Below are the code and all the weights of a small trained network. Each question names an input and a class and asks about switching units off, where a switched-off unit gives its printed mean instead of its output.

import numpy as np


def w(rows, s, z=0):
    codes = np.array(rows[::2]) - 128.0
    scale = np.full(codes.shape[1], s)
    scale[-1] = z or s
    return codes * scale


def norm(h):
    return h / np.sqrt((h * h).mean(-1, keepdims=True) + 1e-5)


def f(y):
    return y / 2 * (1 + np.tanh(0.7978845608 * (y + 0.044715 * y**3)))


def log_softmax(a):
    a = a - a.max(-1, keepdims=True)
    return a - np.log(np.exp(a).sum(-1, keepdims=True))


def net(x, mask):
    res = np.array(x, float).reshape(1, 4) / 4 @ E
    u = 0
    for l in range(3):
        y = f(norm(res) @ A[l][:, :-1].T + A[l][:, -1])
        res = res + np.where(mask[u : u + 6], y, B[l][:, -1]) @ B[l][:, :-1]
        u += 6
    return log_softmax(norm(res)[-1] @ U[:, :-1].T + U[:, -1])


A, B = {}, {}
E = w([
[160,255,72,121,124,73],'x0',
[143,124,117,168,201,164],'x1',
[26,141,152,213,160,137],'x2',
[144,142,136,63,183,2],'x3',
],0.0093)
A[0] = w([
[162,121,114,162,186,144,194],'0.n0',
[101,84,115,87,100,136,232],'0.n1',
[126,162,161,154,68,177,252],'0.n2',
[149,150,74,146,172,112,100],'0.n3',
[215,105,135,119,155,68,168],'0.n4',
[254,175,61,146,96,109,88],'0.n5',
],0.01,0.0036)
B[0] = w([
[92,108,145,46,29,148,176],'0.n0',
[137,121,137,142,232,255,199],'0.n1',
[132,110,97,168,142,164,253],'0.n2',
[160,171,115,135,118,62,150],'0.n3',
[88,117,174,62,135,149,217],'0.n4',
[57,108,35,75,83,152,238],'0.n5',
],0.0082,0.0054)
A[1] = w([
[71,239,156,174,109,109,58],'1.n0',
[162,255,161,126,160,62,1],'1.n1',
[135,77,81,121,99,73,120],'1.n2',
[133,133,99,139,73,161,122],'1.n3',
[27,107,176,168,202,124,105],'1.n4',
[87,152,201,137,139,57,124],'1.n5',
],0.0092,0.0034)
B[1] = w([
[215,159,216,181,254,103,180],'1.n0',
[26,214,125,98,139,129,171],'1.n1',
[159,161,55,152,195,164,138],'1.n2',
[157,174,48,148,115,125,189],'1.n3',
[90,102,34,80,57,54,253],'1.n4',
[29,43,107,111,104,222,168],'1.n5',
],0.0091,0.0045)
A[2] = w([
[88,111,151,129,24,222,160],'2.n0',
[158,202,65,165,159,176,252],'2.n1',
[99,193,110,195,116,69,146],'2.n2',
[252,96,143,156,153,199,71],'2.n3',
[201,169,148,251,162,121,28],'2.n4',
[116,84,114,28,202,91,161],'2.n5',
],0.012,0.0029)
B[2] = w([
[139,160,106,139,234,131,254],'2.n0',
[85,72,139,132,42,71,225],'2.n1',
[194,125,226,181,166,254,174],'2.n2',
[232,213,132,12,171,127,166],'2.n3',
[237,70,148,234,24,29,160],'2.n4',
[181,126,201,187,91,84,234],'2.n5',
],0.0086,0.0089)
U = w([
[229,118,94,51,206,212,193],'0',
[141,152,15,103,44,165,253],'1',
[78,78,54,182,198,198,79],'2',
[204,141,145,234,68,113,123],'3',
[204,47,249,53,140,122,83],'4',
[167,187,126,46,78,24,137],'5',
[55,22,126,116,102,57,91],'6',
[76,207,220,149,188,117,32],'7',
],0.017,0.0021)

Each question gives the input, the list of numbers given to net, and the class t.
The units are the neurons (one row each of A and B). Each row of codes is followed by its name. A weight is (code - 128) times the scale printed after its matrix; where a second scale follows, it is the last column's (A, B and U).
mask holds one flag per neuron, layer by layer. A switched-off neuron (its flag False) gives its mean, the last column of its row in B, instead of its output. The means were averaged over made-up inputs and are rounded, as every weight is.
A unit's drop is (log p(t) with every unit on - log p(t) with that unit switched off) / (log p(t) with every unit on - log p(t) with every unit switched off).
The circuit of an input: a set's keep is (log p(t) with only the set's units on - log p(t) with every unit switched off) / (log p(t) with every unit on - log p(t) with every unit switched off). Starting from the 12 units with the biggest drops (on a tie, the unit counted first), units are removed one at a time, each time the one whose removal leaves the highest keep (on an exact tie, the one counted first), for as long as the keep stays at least 0.8.
circuit, biggest first: the units of the circuit, biggest drop first
top k neurons: the k neurons with the biggest drops, biggest first
top k neurons in layer l: the k neurons of layer l with the biggest drops, biggest first
input [7,4,2,7], class 7: circuit, biggest first	(2.n2; 1.n1)
input [5,6,0,-1], class 1: circuit, biggest first	(0.n5)
input [0,-6,0,4], class 4: top 2 neurons	(2.n5; 0.n4)
input [-3,4,0,0], class 0: top 4 neurons	(0.n0; 2.n1; 2.n0; 1.n5)
input [1,6,-8,3], class 5: top 3 neurons	(0.n5; 2.n2; 2.n5)
input [1,6,1,4], class 7: top 4 neurons	(0.n3; 1.n1; 0.n5; 2.n1)
input [3,4,8,-1], class 3: circuit, biggest first	(1.n0; 2.n4)
input [0,-2,-8,7], class 4: circuit, biggest first	(0.n4; 1.n4)
input [-6,-8,6,-2], class 2: top 2 neurons in layer 2	(2.n0; 2.n1)
input [-1,1,-7,6], class 4: circuit, biggest first	(0.n4; 2.n5)
input [1,8,6,-3], class 3: circuit, biggest first	(0.n5; 2.n4)
input [4,6,-4,1], class 5: top 4 neurons in layer 0	(0.n4; 0.n2; 0.n3; 0.n1)
input [5,-1,2,1], class 7: top 2 neurons in layer 2	(2.n2; 2.n5)
input [-8,4,2,2], class 6: top neuron	(1.n4)
input [3,-3,7,-5], class 3: top 2 neurons	(1.n0; 2.n4)
input [0,-7,-6,0], class 0: top 2 neurons in layer 0	(0.n1; 0.n4)
input [-7,3,-1,-6], class 0: top 2 neurons	(2.n3; 0.n5)
input [-3,6,-5,1], class 4: top 2 neurons	(2.n5; 0.n4)
input [-1,-3,1,6], class 6: top 2 neurons	(1.n5; 2.n2)
input [-6,6,3,4], class 6: circuit, biggest first	(1.n4)
input [-3,5,0,-3], class 0: top 2 neurons	(0.n5; 2.n3)
input [0,-1,8,5], class 6: top 2 neurons in layer 1	(1.n5; 1.n4)
input [7,4,-5,0], class 1: top 2 neurons in layer 1	(1.n0; 1.n2)
input [4,5,3,0], class 3: top 3 neurons	(1.n0; 2.n4; 0.n4)
